Below is a small trained network, with its code and all its weights. Each question gives an input and a target symbol and asks what happens when units are switched off, that is, made to give their printed mean instead of their output.

import numpy as np


def w(rows, s, z=0):
    codes = np.array(rows[::2]) - 128.0
    scale = np.full(codes.shape[1], s)
    scale[-1] = z or s
    return codes * scale


def norm(h):
    return h / np.sqrt((h * h).mean(-1, keepdims=True) + 1e-5)


def f(y):
    return np.maximum(y, 0)


def softmax(a):
    e = np.exp(a - a.max(-1, keepdims=True))
    return e / e.sum(-1, keepdims=True)


def log_softmax(a):
    a = a - a.max(-1, keepdims=True)
    return a - np.log(np.exp(a).sum(-1, keepdims=True))


def net(x, mask):
    ids = ['ΛΠαγζηξφω'.index(c) for c in x.split()]
    T = len(ids)
    res = E[ids] + P[:T]
    r = norm(res)
    for j in range(2):
        rows = slice(3 * j, 3 * j + 3)
        q, k, v = (r @ M[0][rows].T for M in (Q, K, V))
        z = softmax(np.where(np.tri(T) > 0, q @ k.T / 3**0.5, -1e9)) @ v
        o = O[0][rows]
        res = res + np.where(mask[j], z, o[:, -1]) @ o[:, :-1]
    y = f(norm(res) @ A[0][:, :-1].T + A[0][:, -1])
    res = res + np.where(mask[2:6], y, B[0][:, -1]) @ B[0][:, :-1]
    return log_softmax(norm(res)[-1] @ U[:, :-1].T + U[:, -1])


Q, K, V, O, A, B = {}, {}, {}, {}, {}, {}
E = w([
[171,118,87,160,118,199,215],'Λ',
[96,135,137,137,117,127,184],'Π',
[101,94,96,80,45,190,216],'α',
[121,70,94,140,47,217,168],'γ',
[118,79,103,128,121,190,155],'ζ',
[134,151,102,79,155,182,125],'η',
[77,140,120,52,2,189,119],'ξ',
[37,86,95,123,76,164,104],'φ',
[107,144,129,185,81,115,221],'ω',
],0.0031)
P = w([
[97,152,182,138,199,150,137],'0',
[158,192,83,253,83,228,102],'1',
[105,118,140,136,206,117,122],'2',
[147,122,208,106,149,145,97],'3',
[125,229,26,196,17,206,137],'4',
[141,116,94,134,180,65,113],'5',
[203,89,213,101,123,138,76],'6',
[139,172,65,126,9,200,97],'7',
[96,150,45,121,168,51,150],'8',
],0.0052)
Q[0] = w([
[85,151,109,146,37,108,124],'head 1',
[61,39,95,35,156,100,134],'head 1',
[154,157,87,175,73,246,38],'head 1',
[138,164,89,100,2,197,146],'head 2',
[132,211,63,149,115,173,112],'head 2',
[141,150,223,118,34,173,61],'head 2',
],0.0073)
K[0] = w([
[47,122,18,129,130,20,177],'head 1',
[76,164,108,87,1,182,45],'head 1',
[179,28,88,84,172,99,110],'head 1',
[123,75,71,51,133,33,162],'head 2',
[104,163,52,101,213,106,156],'head 2',
[180,51,167,87,161,70,80],'head 2',
],0.0078)
V[0] = w([
[107,39,148,117,128,95,33],'head 1',
[88,151,145,153,162,41,104],'head 1',
[243,179,174,158,156,126,92],'head 1',
[169,86,213,89,189,97,185],'head 2',
[79,143,81,2,201,118,138],'head 2',
[190,113,96,194,199,211,122],'head 2',
],0.0057)
O[0] = w([
[103,130,173,212,211,151,131,41],'head 1',
[152,157,127,116,246,174,182,20],'head 1',
[192,128,86,210,67,83,221,1],'head 1',
[228,79,157,53,186,170,103,83],'head 2',
[254,46,126,240,66,77,120,168],'head 2',
[54,40,211,117,174,110,142,168],'head 2',
],0.0054,0.0031)
A[0] = w([
[253,53,59,178,112,154,118,58],'neuron 1',
[89,84,32,79,86,103,119,254],'neuron 2',
[214,71,171,118,217,16,35,133],'neuron 3',
[125,73,252,102,170,22,169,86],'neuron 4',
],0.0046,0.0036)
B[0] = w([
[85,179,185,90,155,68,118,168],'neuron 1',
[119,122,112,128,212,69,185,253],'neuron 2',
[18,117,3,115,98,153,179,155],'neuron 3',
[226,209,153,223,85,122,75,147],'neuron 4',
],0.0073,0.0062)
U = w([
[22,133,116,128,154,144,129,146],'Λ',
[124,57,110,76,144,76,185,226],'Π',
[147,183,31,160,61,79,138,165],'α',
[218,99,184,152,104,81,161,189],'γ',
[177,161,33,93,142,205,188,1],'ζ',
[155,125,110,191,125,205,122,200],'η',
[198,195,177,91,177,144,139,201],'ξ',
[165,158,157,79,75,78,33,3],'φ',
[124,83,250,133,133,145,120,67],'ω',
],0.012,0.0023)

Each question gives the input, a string of symbols that net reads in full, and the target symbol t.
The units are the heads (3 rows each of Q, K, V and O) and the neurons (one row each of A and B). Each row of codes is followed by its name. A weight is (code - 128) times the scale printed after its matrix; where a second scale follows, it is the last column's (O, A, B and U).
mask holds one flag per unit, heads first, then neurons. A switched-off unit (its flag False) gives its mean, the last column of its rows in O or B, instead of its output. The means were averaged over made-up inputs and are rounded, as every weight is.
A unit's drop is (log p(t) with every unit on - log p(t) with that unit switched off) / (log p(t) with every unit on - log p(t) with every unit switched off).
The circuit of an input: a set's keep is (log p(t) with only the set's units on - log p(t) with every unit switched off) / (log p(t) with every unit on - log p(t) with every unit switched off). Starting from all 6 units, units are removed one at a time, each time the one whose removal leaves the highest keep (on an exact tie, the one counted first), for as long as the keep stays at least 0.8.
units of the circuit, in order: the units of the circuit, biggest drop first
top k neurons: the k neurons with the biggest drops, biggest first
heads that matter: for each layer, one digit per head in row order, 1 if its drop is at least 0.15 and else 0, layers parted by /
drop when u is switched off: that unit's drop, to one decimal
input α ω Π α ω Λ ξ γ, target Π: units of the circuit, in order : [head 2]
input γ γ γ ζ γ, target Λ: heads that matter : 11
input ω η ω ξ α ω α ω, target ζ: heads that matter : 10
input ξ ξ α Π ω φ ξ γ, target η: heads that matter : 11
input Λ Π ξ Λ ξ ω φ, target Λ: heads that matter : 11
input ξ ω η γ ω, target γ: heads that matter : 01
input ζ ω α η ω, target φ: units of the circuit, in order : [head 2; head 1; neuron 1]
input φ Π Λ α α, target Π: heads that matter : 01
input ξ ω Π Λ, target γ: units of the circuit, in order : [head 1; neuron 4; head 2]
input γ φ η ω, target ξ: units of the circuit, in order : [head 2; neuron 4]
input γ ξ α ω φ, target φ: units of the circuit, in order : [head 2; head 1]
input ζ Π ζ η, target α: units of the circuit, in order : [neuron 3; neuron 4; head 1]
input Π Π γ ξ Π, target Λ: units of the circuit, in order : [head 1; head 2]
input ξ ζ Λ ω α ω ζ ζ, target ζ: units of the circuit, in order : [head 1]
input α Λ ξ ξ α γ Π α, target Λ: heads that matter : 10
input α ξ ξ ξ, target φ: heads that matter : 01
input ξ Π ξ ξ ξ φ ζ, target η: heads that matter : 11
input α η ξ ζ γ φ ω ω, target η: units of the circuit, in order : [head 1; head 2]
input ξ ω Λ α α ω ξ Λ, target ζ: heads that matter : 00
input Π α α α α γ ω, target ξ: units of the circuit, in order : [head 2]
input ξ ξ α ξ γ α ξ α, target φ: top 2 neurons : [neuron 1; neuron 3]
input φ ξ φ γ φ γ, target Λ: drop when head 1 is switched off : -0.1
input γ α ξ γ α ζ, target Λ: drop when neuron 4 is switched off : 0.0
input ξ ω γ α ω, target Λ: drop when head 2 is switched off : 0.3
